Below is a small trained network, with its code and all its weights. Each question gives an input and a class and asks what happens when units are switched off, that is, made to give their printed mean instead of their output.

import numpy as np


def w(rows, s, z=0):
    codes = np.array(rows[::2]) - 128.0
    scale = np.full(codes.shape[1], s)
    scale[-1] = z or s
    return codes * scale


def f(y):
    return np.maximum(y, 0)


def log_softmax(a):
    a = a - a.max(-1, keepdims=True)
    return a - np.log(np.exp(a).sum(-1, keepdims=True))


def net(x, mask):
    res = np.array(x, float).reshape(1, 4) / 4 @ E
    y = f(res @ A[0][:, :-1].T + A[0][:, -1])
    res = res + np.where(mask, y, B[0][:, -1]) @ B[0][:, :-1]
    return log_softmax(res[-1] @ U[:, :-1].T + U[:, -1])


A, B = {}, {}
E = w([
[148,48,184,154,128,29],'x0',
[107,111,112,80,9,124],'x1',
[92,54,97,209,117,171],'x2',
[33,180,167,153,124,92],'x3',
],0.011)
A[0] = w([
[139,44,157,154,124,56,77],'N0',
[177,149,175,95,243,121,48],'N1',
[172,222,136,67,135,81,67],'N2',
[160,67,214,115,129,72,57],'N3',
[112,149,94,108,142,150,2],'N4',
[87,132,91,93,127,186,151],'N5',
[88,185,156,44,162,88,25],'N6',
[97,121,119,99,48,132,133],'N7',
[107,174,114,123,106,203,41],'N8',
[112,147,110,150,116,203,72],'N9',
[114,89,151,186,110,148,12],'N10',
[70,56,104,80,55,143,165],'N11',
[126,90,126,86,37,159,74],'N12',
[194,170,204,51,116,63,79],'N13',
[86,196,55,120,165,218,113],'N14',
[2,175,124,163,136,88,92],'N15',
[213,133,85,131,119,140,28],'N16',
[82,87,93,182,60,151,142],'N17',
[149,166,146,64,136,106,58],'N18',
[137,159,135,217,193,165,203],'N19',
[231,101,57,120,124,128,77],'N20',
[192,94,99,116,133,156,25],'N21',
[134,187,122,123,112,200,75],'N22',
[52,24,67,202,128,196,13],'N23',
[141,142,178,139,195,174,153],'N24',
[140,180,80,116,121,174,81],'N25',
[185,169,148,49,139,124,5],'N26',
[107,185,95,122,118,205,26],'N27',
[130,120,106,207,172,143,76],'N28',
[177,115,134,55,16,150,60],'N29',
[95,151,106,104,61,95,144],'N30',
[170,116,178,145,110,44,75],'N31',
[55,157,169,133,120,113,34],'N32',
[72,188,173,177,110,119,119],'N33',
[142,200,97,78,138,145,97],'N34',
[40,172,176,118,142,100,116],'N35',
[164,140,81,139,201,146,72],'N36',
[225,112,74,130,124,118,98],'N37',
[196,113,98,102,137,133,64],'N38',
],0.0095,0.0026)
B[0] = w([
[161,78,141,201,35,70,240],'N0',
[120,174,181,121,183,119,241],'N1',
[101,151,130,176,122,208,230],'N2',
[124,80,137,171,66,102,236],'N3',
[82,85,152,165,78,88,151],'N4',
[141,117,159,140,51,102,192],'N5',
[76,160,98,153,121,177,213],'N6',
[154,182,193,120,212,91,215],'N7',
[89,114,167,161,73,51,190],'N8',
[142,72,137,183,62,106,180],'N9',
[85,143,93,175,102,174,167],'N10',
[164,184,198,115,197,107,237],'N11',
[128,172,190,99,201,86,221],'N12',
[37,147,149,223,78,242,255],'N13',
[171,90,145,183,56,61,240],'N14',
[91,64,24,12,130,107,227],'N15',
[89,53,66,99,154,120,181],'N16',
[121,191,156,134,153,206,215],'N17',
[79,156,151,165,108,209,190],'N18',
[171,177,209,89,185,103,233],'N19',
[73,79,36,52,169,110,219],'N20',
[76,53,29,53,180,99,184],'N21',
[123,70,118,152,82,64,193],'N22',
[48,175,105,186,141,248,237],'N23',
[184,178,179,120,170,88,206],'N24',
[139,118,143,162,92,69,192],'N25',
[90,128,93,174,133,179,200],'N26',
[147,97,97,184,111,64,199],'N27',
[131,201,191,126,202,162,192],'N28',
[114,176,168,125,224,108,246],'N29',
[132,200,203,102,254,133,208],'N30',
[161,49,114,185,63,100,225],'N31',
[81,17,61,22,154,94,186],'N32',
[81,69,54,32,158,141,202],'N33',
[127,120,155,194,49,122,202],'N34',
[103,92,43,68,155,130,217],'N35',
[132,132,154,102,158,88,197],'N36',
[57,87,57,76,150,126,208],'N37',
[51,95,57,79,173,118,185],'N38',
],0.006,0.0083)
U = w([
[106,105,35,32,141,102,101],'0',
[153,112,162,196,43,38,93],'1',
[107,171,142,179,117,251,114],'2',
[154,189,225,96,201,77,87],'3',
[170,155,154,99,111,126,246],'4',
],0.014,0.013)

Each question gives the input, the list of numbers given to net, and the class t.
The units are the neurons (one row each of A and B). Each row of codes is followed by its name. A weight is (code - 128) times the scale printed after its matrix; where a second scale follows, it is the last column's (A, B and U).
mask holds one flag per neuron, in row order. A switched-off neuron (its flag False) gives its mean, the last column of its row in B, instead of its output. The means were averaged over made-up inputs and are rounded, as every weight is.
A unit's drop is (log p(t) with every unit on - log p(t) with that unit switched off) / (log p(t) with every unit on - log p(t) with every unit switched off).
The circuit of an input: a set's keep is (log p(t) with only the set's units on - log p(t) with every unit switched off) / (log p(t) with every unit on - log p(t) with every unit switched off). Starting from the 12 units with the biggest drops (on a tie, the unit counted first), units are removed one at a time, each time the one whose removal leaves the highest keep (on an exact tie, the one counted first), for as long as the keep stays at least 0.8.
units of the circuit, in order: the units of the circuit, biggest drop first
most important unit: the unit with the biggest drop
k most important neurons: the k neurons with the biggest drops, biggest first
drop when u is switched off: that unit's drop, to one decimal
input [5,3,8,5], class 2: most important unit -> N23
input [2,-3,-7,6], class 2: units of the circuit, in order -> [N13 N2]
input [-6,8,-2,-5], class 3: units of the circuit, in order -> [N29 N12]
input [-4,-1,0,4], class 0: 3 most important neurons -> [N15 N0 N33]
input [-1,1,1,1], class 4: 2 most important neurons -> [N13 N23]
input [-3,-2,-4,-1], class 2: 2 most important neurons -> [N0 N2]
input [-5,-7,-8,-7], class 2: 2 most important neurons -> [N2 N13]
input [4,8,-3,6], class 3: 2 most important neurons -> [N30 N7]
input [-5,-6,5,3], class 3: 3 most important neurons -> [N19 N28 N13]
input [2,-8,6,-6], class 3: 2 most important neurons -> [N19 N28]
input [-2,7,7,8], class 0: 3 most important neurons -> [N15 N32 N33]
input [-2,-5,4,-6], class 0: drop when N20 is switched off -> 0.1
input [-5,1,5,-4], class 1: drop when N13 is switched off -> 0.2
input [4,-5,7,-1], class 2: units of the circuit, in order -> [N23]
input [3,5,8,2], class 2: drop when N23 is switched off -> 0.2
input [4,3,0,5], class 0: drop when N15 is switched off -> 0.1
